Here is a tiny trained network, its code and every weight. The questions are about switching its units off for an input and a class, where a switched-off unit gives its printed mean instead of its output.

import numpy as np


def w(rows, s, z=0):
    codes = np.array(rows[::2]) - 128.0
    scale = np.full(codes.shape[1], s)
    scale[-1] = z or s
    return codes * scale


def norm(h):
    return h / np.sqrt((h * h).mean(-1, keepdims=True) + 1e-5)


def f(y):
    return y / 2 * (1 + np.tanh(0.7978845608 * (y + 0.044715 * y**3)))


def log_softmax(a):
    a = a - a.max(-1, keepdims=True)
    return a - np.log(np.exp(a).sum(-1, keepdims=True))


def net(x, mask):
    res = np.array(x, float).reshape(1, 7) / 4 @ E
    u = 0
    for l in range(3):
        y = f(norm(res) @ A[l][:, :-1].T + A[l][:, -1])
        res = res + np.where(mask[u : u + 12], y, B[l][:, -1]) @ B[l][:, :-1]
        u += 12
    return log_softmax(norm(res)[-1] @ U[:, :-1].T + U[:, -1])


A, B = {}, {}
E = w([
[128,128,129,127,127],'x0',
[189,107,214,93,45],'x1',
[67,119,112,12,175],'x2',
[130,127,128,129,127],'x3',
[129,128,130,128,129],'x4',
[83,1,134,145,134],'x5',
[78,157,219,130,174],'x6',
],0.0066)
A[0] = w([
[123,160,51,75,115,68],'0.n0',
[109,176,190,162,164,91],'0.n1',
[231,155,85,95,160,122],'0.n2',
[132,123,72,108,88,73],'0.n3',
[163,133,183,252,137,31],'0.n4',
[103,159,78,190,176,55],'0.n5',
[88,128,90,146,161,116],'0.n6',
[178,128,147,127,102,57],'0.n7',
[197,139,135,211,140,2],'0.n8',
[83,107,113,186,159,125],'0.n9',
[156,149,105,121,99,101],'0.n10',
[107,97,217,157,78,205],'0.n11',
],0.011,0.0017)
B[0] = w([
[127,126,195,144,47,208],'0.n0',
[165,128,142,223,142,200],'0.n1',
[104,138,208,170,175,222],'0.n2',
[90,136,161,214,141,163],'0.n3',
[67,122,42,113,24,254],'0.n4',
[210,169,84,32,97,227],'0.n5',
[228,127,111,115,67,186],'0.n6',
[169,146,102,72,32,160],'0.n7',
[2,127,122,115,79,210],'0.n8',
[166,97,84,126,229,197],'0.n9',
[115,159,160,128,177,163],'0.n10',
[220,83,84,109,108,242],'0.n11',
],0.006,0.0043)
A[1] = w([
[147,123,84,119,160,3],'1.n0',
[78,145,122,117,116,14],'1.n1',
[143,125,183,100,173,91],'1.n2',
[131,203,118,120,198,193],'1.n3',
[163,167,109,177,2,190],'1.n4',
[135,104,149,158,126,52],'1.n5',
[142,55,57,103,73,60],'1.n6',
[112,107,129,140,154,44],'1.n7',
[163,17,138,115,161,93],'1.n8',
[82,141,146,32,147,94],'1.n9',
[83,89,112,147,153,113],'1.n10',
[124,123,37,164,109,77],'1.n11',
],0.009,0.003)
B[1] = w([
[210,169,136,121,108,123],'1.n0',
[156,205,130,129,84,116],'1.n1',
[50,129,121,165,168,133],'1.n2',
[147,54,93,106,153,176],'1.n3',
[75,96,161,93,253,255],'1.n4',
[103,219,116,82,135,119],'1.n5',
[76,152,207,156,166,185],'1.n6',
[163,232,87,95,79,115],'1.n7',
[116,47,170,140,163,167],'1.n8',
[28,132,72,153,39,143],'1.n9',
[145,82,122,107,50,132],'1.n10',
[131,142,133,101,174,169],'1.n11',
],0.0058,0.008)
A[2] = w([
[86,80,159,55,152,252],'2.n0',
[138,199,121,186,80,231],'2.n1',
[144,110,139,220,75,198],'2.n2',
[127,126,201,129,131,99],'2.n3',
[156,97,44,128,122,246],'2.n4',
[122,172,162,120,154,76],'2.n5',
[97,102,176,158,191,144],'2.n6',
[56,138,99,147,71,174],'2.n7',
[82,140,92,131,58,81],'2.n8',
[134,250,155,87,128,72],'2.n9',
[172,113,201,80,69,188],'2.n10',
[130,87,93,141,122,26],'2.n11',
],0.013,0.0026)
B[2] = w([
[154,195,124,138,95,255],'2.n0',
[85,84,150,64,95,139],'2.n1',
[71,200,101,80,157,146],'2.n2',
[94,174,75,129,122,175],'2.n3',
[144,173,160,120,58,184],'2.n4',
[138,93,129,160,122,156],'2.n5',
[182,146,153,210,121,226],'2.n6',
[91,205,224,98,127,165],'2.n7',
[113,148,173,123,131,138],'2.n8',
[136,2,161,163,81,191],'2.n9',
[146,147,55,105,174,190],'2.n10',
[91,103,173,95,112,140],'2.n11',
],0.0089,0.0083)
U = w([
[27,151,151,90,86,111],'0',
[127,2,160,152,96,76],'1',
[171,128,58,55,130,106],'2',
[142,154,149,189,147,65],'3',
[155,155,173,132,112,254],'4',
],0.016,0.0029)

Each question gives the input, the list of numbers given to net, and the class t.
The units are the neurons (one row each of A and B). Each row of codes is followed by its name. A weight is (code - 128) times the scale printed after its matrix; where a second scale follows, it is the last column's (A, B and U).
mask holds one flag per neuron, layer by layer. A switched-off neuron (its flag False) gives its mean, the last column of its row in B, instead of its output. The means were averaged over made-up inputs and are rounded, as every weight is.
A unit's drop is (log p(t) with every unit on - log p(t) with that unit switched off) / (log p(t) with every unit on - log p(t) with every unit switched off).
The circuit of an input: a set's keep is (log p(t) with only the set's units on - log p(t) with every unit switched off) / (log p(t) with every unit on - log p(t) with every unit switched off). Starting from the 12 units with the biggest drops (on a tie, the unit counted first), units are removed one at a time, each time the one whose removal leaves the highest keep (on an exact tie, the one counted first), for as long as the keep stays at least 0.8.
units of the circuit, in order: the units of the circuit, biggest drop first
most important unit: the unit with the biggest drop
k most important neurons: the k neurons with the biggest drops, biggest first
top k neurons in layer l: the k neurons of layer l with the biggest drops, biggest first
drop of u: that unit's drop, to one decimal
input [1,-3,-8,-8,5,8,7], class 0: 3 most important neurons : [0.n4 2.n2 0.n8]
input [1,-1,4,-8,5,6,2], class 4: most important unit : 2.n0
input [4,-4,-6,-1,-1,6,3], class 0: 2 most important neurons : [0.n4 0.n8]
input [-1,6,-8,-6,-7,-8,-6], class 0: units of the circuit, in order : [0.n8 2.n2 2.n1]
input [-4,-3,-8,-1,-3,-7,4], class 0: units of the circuit, in order : [0.n4 2.n1]
input [6,-2,5,1,4,-7,6], class 1: units of the circuit, in order : [2.n9 1.n4]
input [4,5,1,2,-2,2,3], class 2: units of the circuit, in order : [2.n10 0.n11]
input [-7,6,-6,-1,-1,6,4], class 0: top 3 neurons in layer 1 : [1.n3 1.n6 1.n5]
input [-8,-8,-3,-2,-6,-4,3], class 2: 2 most important neurons : [0.n5 2.n6]
input [-1,7,-6,-6,-8,4,1], class 2: 3 most important neurons : [0.n11 2.n10 1.n9]
input [-8,-5,-5,0,1,2,-5], class 0: units of the circuit, in order : [0.n8 2.n11]
input [5,-1,-7,1,-6,-5,5], class 0: units of the circuit, in order : [0.n4 2.n1]
input [7,-8,-2,-6,8,5,6], class 2: 2 most important neurons : [0.n5 2.n9]
input [4,-2,2,1,-4,-5,-7], class 3: most important unit : 1.n4
input [4,-3,-5,-6,-8,4,-4], class 4: 4 most important neurons : [1.n6 1.n11 2.n4 1.n9]
input [2,-6,5,4,-2,-6,-1], class 1: 2 most important neurons : [2.n9 0.n0]
input [-3,0,0,-4,2,-5,-4], class 1: 2 most important neurons : [2.n9 1.n8]
input [5,-6,-1,6,2,-3,6], class 2: 3 most important neurons : [0.n5 1.n3 2.n6]
input [1,2,-1,7,7,6,-3], class 4: top 2 neurons in layer 1 : [1.n6 1.n3]
input [4,5,4,0,-4,-8,6], class 1: units of the circuit, in order : [2.n9]
input [-2,-3,6,-4,6,3,8], class 3: top 3 neurons in layer 0 : [0.n4 0.n8 0.n1]
input [-4,-7,-8,-3,2,8,-7], class 0: top 3 neurons in layer 2 : [2.n2 2.n9 2.n4]
input [6,0,0,8,1,2,8], class 3: top 2 neurons in layer 2 : [2.n2 2.n9]
input [0,-8,3,-2,3,-3,6], class 2: 2 most important neurons : [1.n3 0.n5]
input [0,-2,-1,4,-4,-6,5], class 1: top 2 neurons in layer 2 : [2.n9 2.n0]
input [-4,2,-5,-6,3,-8,-8], class 1: 2 most important neurons : [1.n4 2.n9]
input [2,8,5,-3,5,-3,-1], class 2: units of the circuit, in order : [2.n10]
input [6,-1,-1,-3,6,1,-5], class 3: drop of 2.n9 : 0.1
